-22 8 -6 -41 18 25 -11 4 25 11 -20 12 13 23 11 5 -17 7 2 4 5 1 -1 6 -7 -67 13 -18 -2 38 23 0 0 25 10 17 -1 5 -21 3 -14 11 -> [92]
17 1 6 48 -9 -23 25 -7 -18 -14 17 -3 -17 -5 -9 1 23 -6 -2 -6 -6 -10 -4 -7 21 68 -6 41 -2 -28 -19 -13 10 -34 -16 -15 12 4 18 4 13 -5 -> [92]
34 -61 40 4 -67 -54 -10 -1 5 5 -2 -26 -50 -63 26 14 -23 12 8 5 -25 30 -37 -16 -37 26 -21 -40 15 -35 -46 15 -20 11 9 -42 -35 13 -7 6 -17 -10 -> [93]
11 3 7 35 6 -32 27 -3 10 -21 -3 -1 -17 11 -12 -1 26 3 3 -7 -14 -13 1 4 20 57 -9 37 -4 -16 -22 -12 13 -20 -31 -30 1 17 37 9 4 -1 -> [93]
14 26 0 35 5 -8 29 -3 -15 -21 13 -7 3 2 -23 -8 32 -6 2 -17 6 -13 12 2 20 47 -5 27 -3 -27 -5 -11 7 -21 -22 -14 17 -7 26 -3 21 -8 -> [92]
-13 1 0 -8 -9 8 2 0 -12 15 -4 5 4 -17 4 5 0 -1 -1 6 4 2 -5 -7 1 -2 2 -2 4 9 29 -5 2 -7 4 1 3 6 -10 -2 5 -1 -> [92]
-24 7 -7 -35 17 13 -12 5 24 13 -22 9 9 22 10 7 -16 6 3 8 12 -3 -1 7 -11 -47 15 -17 -2 37 25 1 0 26 10 7 -2 6 -9 4 -8 9 -> [92]
-1 27 -1 -7 7 18 0 1 -3 -1 3 -7 16 -2 -5 -4 -7 -2 4 -13 12 2 12 11 1 -9 7 -1 0 -5 5 2 -2 9 6 1 13 -16 -1 -3 11 -1 -> [92]
0 14 -1 -4 5 10 2 0 -6 3 6 -1 10 2 -4 0 0 -3 1 -10 8 -1 2 7 0 -1 6 4 -1 5 8 -1 2 5 5 9 7 -9 -1 0 12 4 -> [92]
11 20 2 37 16 -14 25 -1 8 -21 -4 -5 -4 8 -19 -7 26 2 3 -15 -10 -14 9 12 22 56 -8 41 -5 -18 -11 -11 12 -25 -34 -27 3 7 33 4 8 -5 -> [93]
3 7 -2 -1 3 8 -13 -2 -3 4 6 -3 2 -7 -4 0 -4 -3 -1 -5 3 -6 3 0 4 7 3 8 1 -2 2 -1 1 -1 9 15 6 -8 -4 2 5 5 -> [93]
-15 -10 -22 1 18 6 -8 -1 -9 -3 6 20 10 33 -1 -12 -14 -6 -15 24 1 -5 9 -10 20 -19 -6 18 -9 17 10 1 10 -18 -4 23 -2 9 7 -6 -6 -1 -> [92]

24 62 12 -10 -49 17 -8 49 -32 43 60 38 41 -13 19 -3 -15 -2 11 15 34 -14 -22 39 -61 -38 45 51 7 -11 -69 18 4 -21 26 -23 -1 38 46 46 -50 49 7 -43 -50 -22 -33 16 2 -15 -> <48>
13 -32 6 -7 3 -36 -26 -6 28 21 -9 -15 -6 -21 16 -22 42 81 34 35 -25 45 22 31 74 40 23 10 -28 8 -11 19 -16 23 -2 -4 22 -24 0 -28 -43 -19 13 8 -32 -23 -34 11 -11 17 -> <48>
-16 46 12 1 -7 5 -24 -2 -65 3 80 -49 10 -5 36 -18 -16 -60 13 -12 -4 29 -23 7 -100 19 13 31 -8 5 10 -5 -4 -4 9 -1 -23 30 15 51 -61 69 39 14 2 -16 -31 -42 -10 -9 -> <48>
31 37 6 -3 -20 -5 7 13 10 8 4 84 30 -1 5 -7 -24 -1 0 -4 -2 -20 4 18 -17 -36 0 28 28 -20 -15 3 -23 -15 12 2 -5 41 30 40 -5 -8 19 -30 -32 -3 -4 14 12 -31 -> <48>
15 7 -14 -19 -17 -18 -29 -33 8 49 33 -19 9 4 36 23 9 32 4 -11 27 16 -12 -15 25 -25 -12 23 17 -6 -10 12 -38 -6 -14 27 -11 -15 39 31 -20 4 15 -40 3 17 -59 -55 33 -13 -> <48>
-27 61 15 -25 19 36 -21 -5 -60 -24 83 -62 12 -21 21 -36 -8 -57 16 -29 -23 37 -16 14 -100 32 33 14 -16 8 25 -17 27 15 18 -7 -21 33 2 22 -63 57 53 47 5 8 -20 -39 -47 -3 -> <48>
16 -53 -4 -5 -3 -35 -32 -25 5 39 -22 -37 12 -25 24 -10 25 59 34 29 -6 25 22 -10 57 29 -19 25 15 -6 24 16 -32 15 -8 9 10 -16 18 0 -24 26 24 -18 -14 -9 -42 -1 5 -7 -> <48>
41 51 14 5 -21 0 9 6 15 -21 14 89 30 9 39 -18 8 -61 -4 -2 -24 -39 75 31 0 -19 5 16 47 -44 78 2 -44 -11 3 1 5 29 35 88 -32 -6 36 13 -25 50 -11 40 14 19 -> <48>
16 -54 4 -15 8 -56 -38 -10 21 33 -27 -49 15 -23 14 -14 50 92 57 41 -16 46 33 7 33 46 -24 28 -13 11 0 24 -31 36 -5 -9 22 -23 6 -29 -59 31 35 2 -35 -45 -38 15 -14 3 -> <48>
21 53 -3 11 2 -30 6 0 8 -49 -6 56 -30 -9 8 25 0 -25 0 -32 -16 14 5 35 -9 -43 65 -6 4 7 -54 -4 2 -1 -43 6 0 30 -24 18 -17 -75 8 14 -18 -23 -21 -36 17 -68 -> <54>
19 51 2 -19 -44 -13 -36 19 -17 47 87 -3 46 1 35 35 -4 27 7 -24 25 -21 -3 16 -31 -42 -8 53 31 -15 -45 12 -11 -16 15 -5 -13 5 50 40 -56 53 34 -59 -33 -24 -72 -15 21 -5 -> <48>

-3 0 5 1 14 0 -5 -13 18 6 -10 4 1 -3 -14 7 5 -9 -1 -> <46>
13 4 5 0 2 9 -30 -5 19 4 -8 4 13 -4 39 11 7 -7 1 -> <39>
-1 5 1 2 21 -2 -13 -10 -10 -13 7 7 7 -6 44 4 5 2 -1 -> <39>
-6 0 16 -4 21 25 -15 -1 35 5 -12 4 2 -7 -13 -7 19 -8 1 -> <39>
-23 4 -18 -1 39 29 -43 -4 0 -5 -14 5 11 0 42 5 6 -1 -2 -> <39>
-8 7 1 0 19 1 -41 -7 -16 -16 -10 5 6 -1 79 -21 1 8 2 -> <39>
-5 2 5 -3 21 24 -18 -5 16 6 -4 4 -6 -4 1 5 21 -9 10 -> <39>
-7 2 7 -4 22 28 -9 -2 14 2 -8 4 3 -7 24 -3 8 -7 -1 -> <39>
-8 0 8 -2 16 15 -26 1 18 10 -2 5 4 -8 -12 -3 17 -15 1 -> <39>
-19 1 4 0 22 3 3 -1 -27 -2 -5 7 16 -4 44 -5 7 -16 -1 -> <39>
27 -1 10 -3 32 11 -7 -1 57 12 3 2 12 -2 -8 0 13 -16 3 -> <39>
-12 4 3 1 17 5 -11 -3 -17 -2 0 7 -12 -7 69 -7 6 -5 0 -> <39>
2 1 9 -6 20 12 -20 -1 21 -2 -3 2 10 -4 22 -7 8 -9 6 -> <39>
-4 2 3 -1 25 28 -7 -2 19 4 -4 4 6 -7 32 -7 5 -14 3 -> <39>
-51 0 6 0 30 18 16 6 32 18 2 3 -9 -5 -3 -7 11 -11 -2 -> <39>
-15 5 4 1 29 7 -31 -3 -22 -12 -9 6 -2 -1 74 -6 2 2 -2 -> <39>
3 -3 6 -12 5 14 -27 -12 66 13 -3 -4 15 -7 -78 3 0 -10 4 -> <46>
-9 3 9 -11 14 6 -18 -5 3 2 -6 5 9 -4 18 -2 10 -9 -6 -> <39>
-8 1 7 -2 23 21 -49 -4 47 -10 -3 4 19 -3 7 -2 9 -13 2 -> <39>
-16 2 1 1 18 9 6 -3 -13 -3 -6 5 0 0 59 -8 11 -6 -1 -> <39>
1 4 11 -1 18 3 -24 -3 -13 -4 -14 5 13 -1 49 -3 6 -2 2 -> <39>
21 -6 14 -5 43 30 -15 6 100 34 10 0 14 -12 -100 2 26 -30 3 -> <39>
-15 2 2 -1 15 13 5 -3 8 -6 -4 3 5 -1 54 1 4 -3 2 -> <39>
-13 2 6 -2 28 16 -8 -1 23 3 -3 5 7 -4 13 -18 12 -21 1 -> <39>
-20 4 4 0 29 8 -6 0 -14 -3 -4 7 -2 4 44 -1 5 -9 8 -> <39>
1 4 0 -2 25 5 -19 -4 -18 -3 -12 6 0 -1 40 -2 22 -6 1 -> <39>
-33 6 12 0 0 20 13 2 -9 -8 -1 7 -7 -7 25 -10 14 -3 -1 -> <39>
-16 6 2 0 14 3 -12 -22 -29 -11 -10 2 17 0 66 -1 -12 6 -1 -> <46>
7 2 10 -1 23 13 -20 -3 19 0 -2 4 8 -4 17 -6 10 -9 3 -> <39>
4 2 3 -1 24 18 -16 -7 7 0 11 5 10 -2 26 8 7 -6 -1 -> <39>
6 3 8 -2 19 18 -25 -6 19 -5 0 4 15 -4 34 0 12 -10 1 -> <39>
-17 9 0 2 18 2 -17 -9 -49 -13 -4 12 4 4 81 -9 -2 6 -2 -> <39>
-9 5 0 1 20 10 6 -6 -6 -5 -7 10 10 -3 42 8 6 -3 -5 -> <39>
6 0 6 1 16 9 -10 -9 39 8 0 6 9 -6 2 -1 13 -19 8 -> <39>
9 2 11 1 36 13 -24 -2 31 8 -5 3 16 -11 16 3 8 -7 5 -> <39>
